Each row is followed by its class.
[ -3   1  15  11   3 -15 -16  -4 -23 -24   7  23  -5 -11  29   8  10   8
   8   9  -5   0 -23   1  17  -6  -5 -22  13  25 -27  -7  15 -14  -2  16
   9 -20]  N
[  5 -35   6  28   0  -9  -2   7  -8 -32  38  -1  -4  20   3 -20  36 -17
 -63 -21  10   9 -24  24  -8 -31   9 -25  -5  38  16   1   4  30 -19  39
  57   8]  K
[  4  28  17  30  -9  -6   5  34  18   3   6  27  46 -44  15  26 -13 -25
  -4  22 -19  36  58  83 -23 -58  12 -52 -24  15  22 -36   4  81  29 -20
  -5  36]  B
[-17 -41 -10  -8 -29  27  47 -18  26  32   3  -2   5 -10 -12  32 -10   8
 -25  27  25 -26  73 -61 -27  87 -13  28   9 -18   4  -4  -5 -57 -16 -19
 -32  33]  Q
[ 39  -1 -10 -16 -10   1 -28 -12 -23  -7  -9 -24  -4 -17   8  10  -3   8
 -21 -42 -26  17  -1  69  16  -6  21 -37 -23  -9   4   5  -7  28  28 -17
  11 -11]  Q
[-10  12 -18  27   6   0   4 -10  -7 -24   8  12  32  23  28 -15  13  17
  25 -11 -10  24   2   1  13  -1 -14 -15   4  24 -29  10   9 -17  17  24
  25  -2]  C
[ 27 -19  -7  14   7   2  -8  -1  14 -43  10  -5  29  24 -20 -14  30  -7
 -54 -41 -30   5  -5  49 -22  -2  24  -3 -18  -8  21  -9   4  37  13   5
  19  14]  C
[-16  -1 -10  14  -6 -27  14   7 -16 -23   3  19   6   1  47  18  -3  -1
  19  -6  -9  -6  15 -18  17  14   6 -32  33  20 -12  -6   9 -14   2  11
  10   5]  A
[ 23  28 -27  19 -22  -9 -23 -59 -33  -7  27 -12  -9  -8  20 -15 -15  15
 -25 -30 -28  21 -22  11  -5  -2  -3  20   6  24 -11 -15  31  15   1  21
  -8 -49]  T
[ -9  37  20 -29  20   6  -2  -1   7  13  12 -12 -10 -28   2   8  -4   3
  -1 -13  10   6  22  43  27 -11  10 -34  15  -8 -15  -2  12   4 -26 -22
  34  32]  E
[ 32  30 -28  -7 -24  -1   4  -4  -9   0  -7  -1 -18 -22  47  19   2  18
  -9 -24 -13  40 -17  15   4  37 -17 -48  13   3 -17 -21  39 -15  -2  -6
 -11   0]  E
[  5 -14 -25  33   2  -7 -28  -7   6 -24  18   7  -4  20   7  -8   7 -12
 -34   0 -38 -16  18  -7   6 -16  -1 -12 -21 -19  14   2  17  13 -36  16
  24  27]  A
[ 62  80   4   0   0  22  45  30  32  24  -9  24  53 -14 -17 -14   5 -21
  25 -17   0  29  75  14 -24  17 -11 -54  -8  13  -8 -26  64  18  51  22
 -11  22]  B
[ 35  13   0  13 -15 -12  -8  -9 -29 -23  13  -4  -1  -8  38  23   9  11
   9  -5 -22  26 -17  -8  21  46 -27 -30  19  13 -19 -11  34 -28  21  14
  14 -30]  N
[ 34  18 -21  19 -11 -50   0   0 -14 -28   9  11   3 -10  43  14  -2   4
  28 -12 -20   7   1  -4  14   9  -8 -38  15  24 -13   5  12 -14  27  28
   8 -28]  A
[  5 -37  30  18   4  10 -65  -7   2 -34  16  -3  13  18  -4 -32 -18   4
 -27 -31 -24   6  -6  33   0 -52  37   1 -29  12  21   9  11  72 -20   3
  44 -15]  N
[ -5  14  -8  11   7 -27 -22 -10 -11 -25   5  28   6 -10  21  20   6  18
  19 -12 -17  -3 -33  -2  15  22  -8  -4   7  13 -41  11  12 -31 -12  18
  -1 -22]  N
[ 27 -12  -1  24  10  -7 -25 -16   3 -31  17   1  23  28 -23  -4  14  -1
 -33 -36 -58  17 -20  -1  -3 -30  -7  -2 -42  -8  21  20  18  27 -15  35
  21  -1]  G
[ 33 -19  15   8  -7  -1 -22  -3  22 -14   8 -25  20  22   5  17 -18   3
  23 -34 -32  13  25  40   4  16  37 -32  39   4  13 -14   4  35  12 -10
  20   2]  S
[ 32 -27  18  -3  -3 -30  -8   1  21   2  22 -37  -7  44  -5  13   6  -4
 -29 -11  -3  24 -24  13 -16  21  -9  17  23  -5  12   8   1 -22 -27  18
  23  11]  S
[-43   2  -8   5 -18  41   1  -3  40 -45   0  47  50  21 -30 -59 -13  -4
  54  13 -30 -28  30  -1   1 -13  10   9 -33  24  10 -12  52 -30 -13   1
  -4  23]  S
[ 28   3  -9   7 -24  19   6 -38 -25 -13   2 -21   4   5  12 -21  -5  15
   5 -40 -29   5  -3  -2  -3  33  13 -14  -1   2   0 -20  33  22  19   7
  -8 -26]  Q
[  0 -13 -23 -22 -13   0  -9 -34 -49  -8 -14  12 -35 -23  -6 -19   5  23
 -63 -26 -10 -12  10  -9  20  -9 -20   4 -44   6 -15   5  31 -34 -33  20
  -3 -30]  Q
[ 41  13 -17  -1 -35  16  -1 -35 -48  -9  26 -44  -1  -1  36   1   9  11
 -10 -61 -24  31 -31  17   9  36 -15 -35 -15   5   1   3  33   2  41  15
  17 -31]  Q
[ 22 -40   1   3   7  21  -5  51  65  21 -12  -5  14  34 -11  24 -28   7
   7   4 -19  59  11 -44 -15  62   7  10 -31 -32  28  17 -20  29  52 -34
  -8  52]  G
[ 44  15 -27  22 -61  35  37  24  47  10 -11 -14  18  -1 -18  -1  28 -16
 -20  36 -14  31  45 -20 -49  63  10 -54 -52 -13  16 -31 -11  25  17 -36
  20  41]  B
[  1 -31  -7   0   1 -15 -16   6  10  -5  -1   4  -8  19  -6  26  -1 -11
 -45 -24 -11   7   5  18  -1 -22  -3 -21  -1   2  14   4   8  -1 -34   4
  29  32]  S
[ 29 -63  -1   4 -15  -9   2   1  11 -12   0  -3  24  -2 -10 -34  -5   6
 -73 -52 -12  20  60   8 -15 -16  20 -14   3   6  46  -3  25  45 -14   1
  38  23]  A
[ -4 -28   1 -11 -18  -4   6  -3   3  -6  11 -28 -12  -4   9 -26   9 -11
 -74 -22  12   5  -5  -6 -20   3  -7  -9 -19   3  10 -38 -12  17 -34   0
  19  -6]  K
[ 14  -5  -6 -12  18 -18  -4   0  -1  14  -8  -6  -7  11  -6  23  -5  -9
 -23 -14 -10  16 -23  47  -8  -8  13   4  13  -6  -2 -14 -16  11  -8   1
  -6  21]  K
[  5 -25   0  -7   3  11  -5 -14  -1 -31  28 -18 -17 -23 -18 -24  -4  -1
 -79 -59 -15   4 -10  42 -10   4  29  16 -10  -6  30  -9  35  28  -6  -6
  13 -14]  G
[ 13   3 -18  -2 -24   4  12 -12 -18  -1 -13 -28   1  31  28   0  11  -5
 -12 -37 -12  25 -41 -15 -13  37  -4 -39  -2  -2  -6 -22  11   4  -1   3
 -11   0]  R
[  4  14   4  15   6 -35  10   1  13 -17  14   5   9  -9  28   9   8  16
  23 -11   6   6 -19 -13   9   6 -10 -30  32  22 -20  -2  10  -3 -10  19
  11 -10]  E
[ 12  23  -9  -2 -12 -32  -3 -12   1 -22  12 -10  16   0  24 -10   8  12
   7 -17  -2  13 -15   3  18  14 -13  -7  34  23 -26   3  13 -20  -4  21
   6 -21]  T
[ -7  25  -5  25  -1  -8 -30 -10 -20 -28  15  28   3  -6  27  18   0   4
  39  16 -35  -1 -28  16  14  -6  -7 -15   0  16 -31   5  24 -15  -8  19
  -3 -15]  N
[  7  22  -5  10  10  -5 -21  20   3 -16  -3  -4  14  17 -11 -59  37 -18
 -30 -28 -17  17 -13  19 -14 -57   2 -33 -48  12  17  16  -2  50 -42  19
  30   3]  J
[ -49  -47   -2   11   36   -9  -26   49   25   22  -38   22   17   64
  -28    3  -17  -12   50   54  -40    1   31 -114    4    6   -4    8
  -57    0   -9  -19  -61  -12   23    5  -30   15]  R
[-21  -4  -6  -6  -6   0  11  28  14  -6   0 -12  22  15  11   7   9 -17
 -18 -37   0  11  -3  34 -11 -34   8 -45   4   4   1  -5  24  20 -24  15
  24  33]  B
[-30   5  11   8  19  18   2   1  23  -4  42 -30   7  32   8 -11   4 -19
  -1 -24  -7   3 -29 -26 -14  20   4   5  -9 -12  -2   0  -2   2  -4  11
  17  10]  G
[ 52   6   6  -8 -21   7 -11 -38  -3   4 -12 -15  -5  21  13 -15  -3  15
 -14 -36 -13  19  -8  12  -4   7   6 -28   8   4  -5 -27  18   8  -3   1
   6 -16]  S
[  1  14   0  10 -20 -11   2 -13 -10 -22  21   7  23  -8  17   7   5   7
   5  -8   5   6  -5   7  14   5   3  -5  22  34  -5   8   2   5  25   5
  15 -14]  T
[  4 -23   7 -16   2 -10 -19  43  20  19 -28   0 -15  10   8   5 -12 -19
 -42  16  30  15 -14 -18 -26 -16 -25   1 -20 -16   8   5 -16   1 -27 -13
   1  19]  N
[ 12  -2 -30  17  -9   2 -10 -24 -30  15  -7 -11 -11   1  19 -17  10  32
 -13 -36 -17  20 -25 -16 -14  23  -5   9  29   8 -18  -7   8  -2 -22  15
  -5 -45]  E
[ 39   4  -9   9 -28  11   7 -36 -38  -4  27 -38  -9   9  19 -12  15   6
 -21 -38 -27  21 -36  10 -13  29 -10  -7  21   6  -1 -29  27  12   1  29
   2 -37]  K
[-17  23 -14  28  20  -7  25 -15   1 -33  22  17  27   2   5 -14  11   9
  30  -9 -19   4  17   5  13  -4  -5 -18  23  20 -26  -6  36  -4   8  26
  21  10]  C
[ 10  27  -9  14   4 -21  10 -17 -10 -25   4   5  31   4   5  -7  35  14
  33 -14 -37   5   6  -3  18  10  -1 -35  15  22 -14   6  10 -16 -18  27
   4 -13]  J
[ 12  22 -24  16 -15 -15  -7   4   3 -14   0   5  22  -5  37  17   2  19
  20 -24 -18  24   1 -14  13  31 -25 -33   5  10 -18   8  13 -13  -8   7
  10 -14]  E
[  0  19  -5  23  -6  -8   7 -19 -10 -20  13  -4  30   7   4  -7  14   2
  28 -15 -21   7  -4   2  16  -1  -5 -40  -1  14 -12   5  15  10  -3  17
  17   2]  R
[ 44   5 -58  14 -15  -6  27  -9   2  19 -34  30   0 -35 -30   2 -11   3
 -33   6 -13  30  80 -20 -34  32   7  -4 -24  32  26  -9   9 -13  18 -13
 -19 -11]  J
[-14   5 -18  -1  -3   8 -11 -34   1 -13  14 -17   3   3 -30 -54  12   5
 -14 -20 -38   4  -3  26   6 -31   0 -17 -24  -9 -11   1  41   1 -69  19
  14  25]  R
[ 54  18  -6  -2 -26 -15 -12 -28 -28 -21   6  -3  -8  -1  41   8   6   5
 -27 -19 -42  18   1  25   6  27   9 -31 -10  -2  -1 -28  21  -4  14   3
  -5 -10]  A
[ 12  24   9   0  -7 -20  -2  -2  -9  -9   8  11   4  -4  18  36   4   4
  30  -5 -13   8   3  35  19  10  -2 -34  31  20 -23   6   9 -24  -2   9
  10   0]  S
[ 23  16  -6  -7 -33  -7 -15 -24 -19 -18   7 -35 -11  17  28  -3 -13   5
  -5 -21 -33  34 -20 -25  13  28 -20 -36 -51   1  -7 -16  22  -1  -3   8
   3 -22]  R
[  4  19  -2   5 -10   5  -3  -7 -12 -20   3  17  10 -11  11  -9  -4   6
  23  -7 -16   1  -2 -17   5  16 -17 -14   4  15 -18  -7  47 -19  -2  16
   1 -19]  N
[  5  19  -8  -3   0   6 -38  10   1 -25  13 -17  11  26  30  -3 -18   6
  14 -32 -23  43  12  33  17  -7   9 -30 -42  14 -17  24   2  13  23   6
  44  -5]  C
[ 27  -8 -43  10  -9  46  -9 -13  -5  -8 -10  -2   6  29   4 -45  17  12
 -39 -37 -13  25  14  43 -21   8  10  -1   6  -1  -5   8  38  -7  -5  16
   7   3]  C
[  1  -3  17 -15   0   8 -22 -28 -29 -25  24 -25   1 -13   3  -4  -6   6
  -7 -44 -23 -17   1  56  21  -6  33  -9  -7   1   1  -3  13  21  12   1
   8 -22]  Q
[ 41 -30 -12  11 -24  -5 -23  40  -1 -10  -8 -14  12  27  21  35  -3 -25
 -25   3 -11  47 -21  35 -40  58  20   6  -8  14  28   0 -27 -13  51 -23
  10 -11]  N
[ -3  21 -15  13  10 -13  12   1  13 -19   2  15  16  11  26  10   3  19
  41   1  -7  18 -12 -10  13  11 -11 -24  -1   9 -33   6  -3  -9  31   8
   6  11]  C
[ 18  39 -97  22 -35 -22  13 -17   9   7  13 -15 -17  13  20  41  -8 -18
  -1   7 -23  37  -7 -46 -25  91 -40 -24 -55  11 -29   7  12 -95  -2  16
  -5   0]  R
[ 18  -7  -2 -20  -7 -23  -3 -10 -17  -5   4  -4  -6  -3  -2  33  14  -3
 -46  -5   1   8 -19  45   9  -9   3   3  29   8   5   6  -2 -18   3  -1
   2  16]  T
[ 12 -15  -7   5  -3 -19 -66   8  -1 -19  -3 -12  22  13  24 -28  -7  -6
 -16 -46 -22  -9  -2  58  -3 -70  30 -19 -25  -5  11  25 -38  50 -15   4
  26 -23]  A
[ 10  35  17  -4 -13  26 -11 -20  -8 -12  30 -39   9  15  39 -19  -2   2
  13 -37 -26  37 -25  -5   7  25  -4 -29 -28  -2 -12  -8  12   8  19   5
  20 -25]  G
[  0 -13 -33   6   7 -11 -19 -35 -42 -10 -13  14 -12 -28 -16 -32  13  13
 -72 -42 -31  -3  -8  26  11 -53 -16  -7 -45  -5  -2  -7  22  21 -34  14
   5 -10]  Q
[ 22 -18 -22  12   1   8  11 -48  60   1  36 -16 -24  17   6  16 -51  17
 -36  34  17  15  36 -49  -6  48 -26  36 -36 -23  11 -19  30 -34  20 -14
   0  33]  C
[  8  35 -17   1  -8 -19 -19   0  36  -3  33 -21   2 -26  -4 -46 -20  11
  19  29  -5  21  -1  22   3  25 -34  43 -39  -6 -22   7  -5 -34 -14   2
   0 -25]  K
[ 14  -4  29   4  20  17  -3  -4  16 -30   9  -8  12  17  -6 -31  -7   3
 -23 -11   3  25  28  65  12 -27  46 -17  -2   8  17 -12  12  59  25 -22
  49  34]  C
[  2 -33 -29  24 -14 -13 -34   7   2 -27  17  -5   1  -3 -26 -60   7  -3
 -36 -17 -27 -20   6   3 -21 -29  19  27 -37   1  27  22  -9  27 -21  14
  29 -29]  A
[  6  19  13  10   5  10 -35  -8   7 -43  31 -16  18  -4  -7 -33   0  -8
 -27 -37 -22  12   6  50  17 -34  20 -20 -51   5  12  24   4  40 -12  -1
  60 -14]  G
[  7  20 -33   2  16 -36  24 -39  40  17  21 -31 -20  -7 -10  68 -53   0
  40  44   0   4  41  -3  27  57 -10   0  31 -18 -16  -1  15 -70  -6 -17
  -3  45]  R
[ -3  21   2  33   8 -11  -6 -20   1 -41  20  14  24   7  14 -12   2  14
  33 -13 -42  10 -18   2  13   0   8  -7   2  16 -18   3  19   8  -1  25
   2 -23]  G
[ 10  -5 -15   7  -2  -3 -19  28  22 -25   4 -19   2  15  -6  -3   1 -21
 -16 -24 -30  13 -37  -1 -19  -8   2 -14 -46 -14  23  11 -13  28  10   0
  11  -5]  G
[  1 -11  -6  15  12  -8   0 -10   7 -30  -6   1  33  37 -27 -25  10 -15
  -3 -27 -41  -1  21  -5   1  -5  24 -30 -12  15   4 -23  23  12 -16  24
  11  14]  R
[ 23  18   3 -11   2  -8 -56 -33 -16  -8  13 -22   2   9  17   8  21  26
 -20 -32 -23  13 -42  59  28 -22   3 -17 -23 -11 -19  27 -22  -8 -31   1
  36 -13]  E
[  5   9 -19  22 -14 -19   9  -7   2 -17  14  10  10   1  33 -10  11   3
  10  -5   3  -6  -8 -10   2   6  -3 -23  10  10  -9  10   2  -9   2  11
  19   5]  A
[ 29  19 -16 -17 -28  34 -17 -21 -31   3  -1 -19  -6  -2  17 -17   5  10
 -17 -39 -24  21 -12 -10  -3  50 -20 -12  -9  -9 -19  -9  45 -29  -7   6
   4 -28]  N
[ 44 -24  30  50 -13 -42   4 -20  38   1  44   2  30  15  15  73   5  -3
  25  27 -32  21  26 -59  -8  -3 -25 -71 -12  23  15 -26 -25  28  43  20
  25  23]  S
[ 15  -9 -10   5   1 -24   3 -29 -21 -24  22   0  12 -37 -30   5  14  13
 -19 -26 -24 -13  18  29  19   3   6  -6 -17  14   0  14   9  -8  14  14
  22 -17]  Q
[ 49  18   7   7 -21  -8  -8 -23  -6 -23  18  -9 -12  16  31  18 -22   3
   0 -18 -18  23  -9  19   4  49   9  -8   7  20   5 -31  35  -9  37   1
   0 -29]  S
